Below is a small trained network, with its code and all its weights. Each question gives an input and a class and asks what happens when units are switched off, that is, made to give their printed mean instead of their output.

import numpy as np


def w(rows, s, z=0):
    codes = np.array(rows[::2]) - 128.0
    scale = np.full(codes.shape[1], s)
    scale[-1] = z or s
    return codes * scale


def norm(h):
    return h / np.sqrt((h * h).mean(-1, keepdims=True) + 1e-5)


def f(y):
    return y / 2 * (1 + np.tanh(0.7978845608 * (y + 0.044715 * y**3)))


def log_softmax(a):
    a = a - a.max(-1, keepdims=True)
    return a - np.log(np.exp(a).sum(-1, keepdims=True))


def net(x, mask):
    res = np.array(x, float).reshape(1, 3) / 4 @ E
    u = 0
    for l in range(2):
        y = f(norm(res) @ A[l][:, :-1].T + A[l][:, -1])
        res = res + np.where(mask[u : u + 12], y, B[l][:, -1]) @ B[l][:, :-1]
        u += 12
    return log_softmax(norm(res)[-1] @ U[:, :-1].T + U[:, -1])


A, B = {}, {}
E = w([
[254,140,47,99,131,118,110],'x0',
[144,49,104,76,23,177,114],'x1',
[142,56,154,201,211,126,54],'x2',
],0.0059)
A[0] = w([
[160,75,107,21,74,221,132,99],'0.n1',
[180,254,190,212,144,127,168,105],'0.n2',
[119,180,121,98,62,158,187,47],'0.n3',
[139,102,115,85,99,214,119,113],'0.n4',
[158,145,162,92,107,44,41,167],'0.n5',
[107,81,209,183,174,120,146,125],'0.n6',
[105,125,132,195,152,50,145,5],'0.n7',
[151,158,36,83,147,69,85,149],'0.n8',
[149,92,195,60,34,140,92,52],'0.n9',
[226,151,146,107,194,156,145,109],'0.n10',
[125,69,110,198,80,116,38,116],'0.n11',
[57,119,220,128,80,111,206,150],'0.n12',
],0.0054,0.0026)
B[0] = w([
[121,94,163,134,85,83,152,253],'0.n1',
[92,31,117,117,19,14,64,214],'0.n2',
[75,152,63,198,108,127,19,173],'0.n3',
[128,130,209,158,144,29,182,172],'0.n4',
[118,179,117,254,115,136,169,156],'0.n5',
[180,164,140,137,36,153,115,203],'0.n6',
[169,127,83,18,81,101,184,135],'0.n7',
[225,128,203,192,171,215,138,208],'0.n8',
[148,136,93,80,89,49,105,179],'0.n9',
[130,180,190,134,71,168,168,182],'0.n10',
[114,155,106,160,57,111,77,171],'0.n11',
[238,119,142,207,155,176,161,238],'0.n12',
],0.0042,0.0033)
A[1] = w([
[56,147,198,158,149,237,134,86],'1.n1',
[179,85,135,185,24,54,76,244],'1.n2',
[9,61,156,133,125,186,161,215],'1.n3',
[78,200,49,82,125,124,168,38],'1.n4',
[117,179,62,51,42,178,162,135],'1.n5',
[179,207,164,166,47,184,175,208],'1.n6',
[101,87,115,181,174,143,46,3],'1.n7',
[85,81,111,136,248,110,59,160],'1.n8',
[55,238,101,63,128,101,215,115],'1.n9',
[114,254,135,93,232,19,125,114],'1.n10',
[37,47,168,117,131,178,166,189],'1.n11',
[240,67,19,53,110,151,94,191],'1.n12',
],0.0064,0.0018)
B[1] = w([
[166,153,84,135,189,195,147,160],'1.n1',
[54,149,93,123,174,86,164,254],'1.n2',
[238,197,174,131,118,109,163,175],'1.n3',
[78,66,101,179,137,157,60,136],'1.n4',
[152,57,141,189,152,131,101,178],'1.n5',
[93,150,119,122,221,150,68,219],'1.n6',
[121,69,51,140,133,151,75,144],'1.n7',
[100,124,89,70,15,167,74,152],'1.n8',
[160,62,63,150,103,159,2,170],'1.n9',
[137,59,225,56,9,84,226,189],'1.n10',
[204,131,157,77,91,123,123,162],'1.n11',
[152,167,220,122,81,154,153,209],'1.n12',
],0.0067,0.0069)
U = w([
[126,87,185,125,49,62,170,178],'0',
[221,198,194,165,149,188,135,173],'1',
[109,72,86,178,117,158,9,111],'2',
[64,177,86,142,213,121,157,174],'3',
[104,109,78,60,159,191,172,1],'4',
],0.012,0.0035)

Each question gives the input, the list of numbers given to net, and the class t.
The units are the neurons (one row each of A and B). Each row of codes is followed by its name. A weight is (code - 128) times the scale printed after its matrix; where a second scale follows, it is the last column's (A, B and U).
mask holds one flag per neuron, layer by layer. A switched-off neuron (its flag False) gives its mean, the last column of its row in B, instead of its output. The means were averaged over made-up inputs and are rounded, as every weight is.
A unit's drop is (log p(t) with every unit on - log p(t) with that unit switched off) / (log p(t) with every unit on - log p(t) with every unit switched off).
The circuit of an input: a set's keep is (log p(t) with only the set's units on - log p(t) with every unit switched off) / (log p(t) with every unit on - log p(t) with every unit switched off). Starting from the 12 units with the biggest drops (on a tie, the unit counted first), units are removed one at a time, each time the one whose removal leaves the highest keep (on an exact tie, the one counted first), for as long as the keep stays at least 0.8.
units of the circuit, in order: the units of the circuit, biggest drop first
most important unit: the unit with the biggest drop
top k neurons: the k neurons with the biggest drops, biggest first
k most important neurons of layer l: the k neurons of layer l with the biggest drops, biggest first
input [-1,-3,1], class 3: 4 most important neurons of layer 0 : (0.n2 0.n6 0.n4 0.n9)
input [-6,-2,-7], class 2: top neuron : (1.n9)
input [-8,7,7], class 1: top 2 neurons : (1.n3 0.n2)
input [0,3,1], class 3: units of the circuit, in order : (1.n2 1.n10)
input [3,6,-7], class 2: units of the circuit, in order : (1.n10 1.n5)
input [-6,-2,6], class 1: units of the circuit, in order : (1.n3 1.n1)
input [-2,6,6], class 0: units of the circuit, in order : (1.n6 1.n9)
input [-4,-4,4], class 0: units of the circuit, in order : (1.n6 1.n8)
input [7,3,-7], class 1: units of the circuit, in order : (1.n12 1.n10)
input [-8,5,8], class 1: 2 most important neurons of layer 0 : (0.n2 0.n3)
input [5,3,-7], class 2: top 2 neurons : (0.n12 1.n5)
input [3,3,-3], class 3: top 3 neurons : (1.n2 1.n10 0.n1)
input [-4,0,4], class 1: top 2 neurons : (1.n3 0.n2)
input [3,-7,-6], class 0: units of the circuit, in order : (1.n10)
input [6,-8,-6], class 0: top 2 neurons : (1.n10 0.n2)
input [-1,5,-6], class 2: 2 most important neurons of layer 1 : (1.n10 1.n5)
input [5,6,5], class 0: top 2 neurons : (1.n12 1.n2)
input [6,4,-8], class 2: 2 most important neurons of layer 0 : (0.n12 0.n3)
input [-3,2,3], class 3: top 4 neurons : (0.n6 0.n11 1.n2 1.n12)
input [3,-7,8], class 2: 2 most important neurons of layer 1 : (1.n7 1.n12)
input [-3,-6,-2], class 0: most important neuron of layer 1 : (1.n10)
input [5,-5,-3], class 0: top 3 neurons : (1.n10 0.n2 0.n12)
input [6,3,-6], class 1: top 2 neurons : (1.n12 0.n8)
input [2,3,-1], class 3: top 2 neurons : (1.n2 1.n10)
input [-5,4,5], class 1: 3 most important neurons of layer 0 : (0.n2 0.n3 0.n6)
input [2,7,7], class 0: top 2 neurons : (1.n6 1.n12)
input [4,-1,-5], class 2: most important unit : 0.n12
input [3,2,-2], class 3: 2 most important neurons of layer 0 : (0.n1 0.n4)
input [8,6,1], class 1: 3 most important neurons of layer 1 : (1.n12 1.n10 1.n8)
input [-2,5,-6], class 2: 2 most important neurons of layer 0 : (0.n2 0.n3)
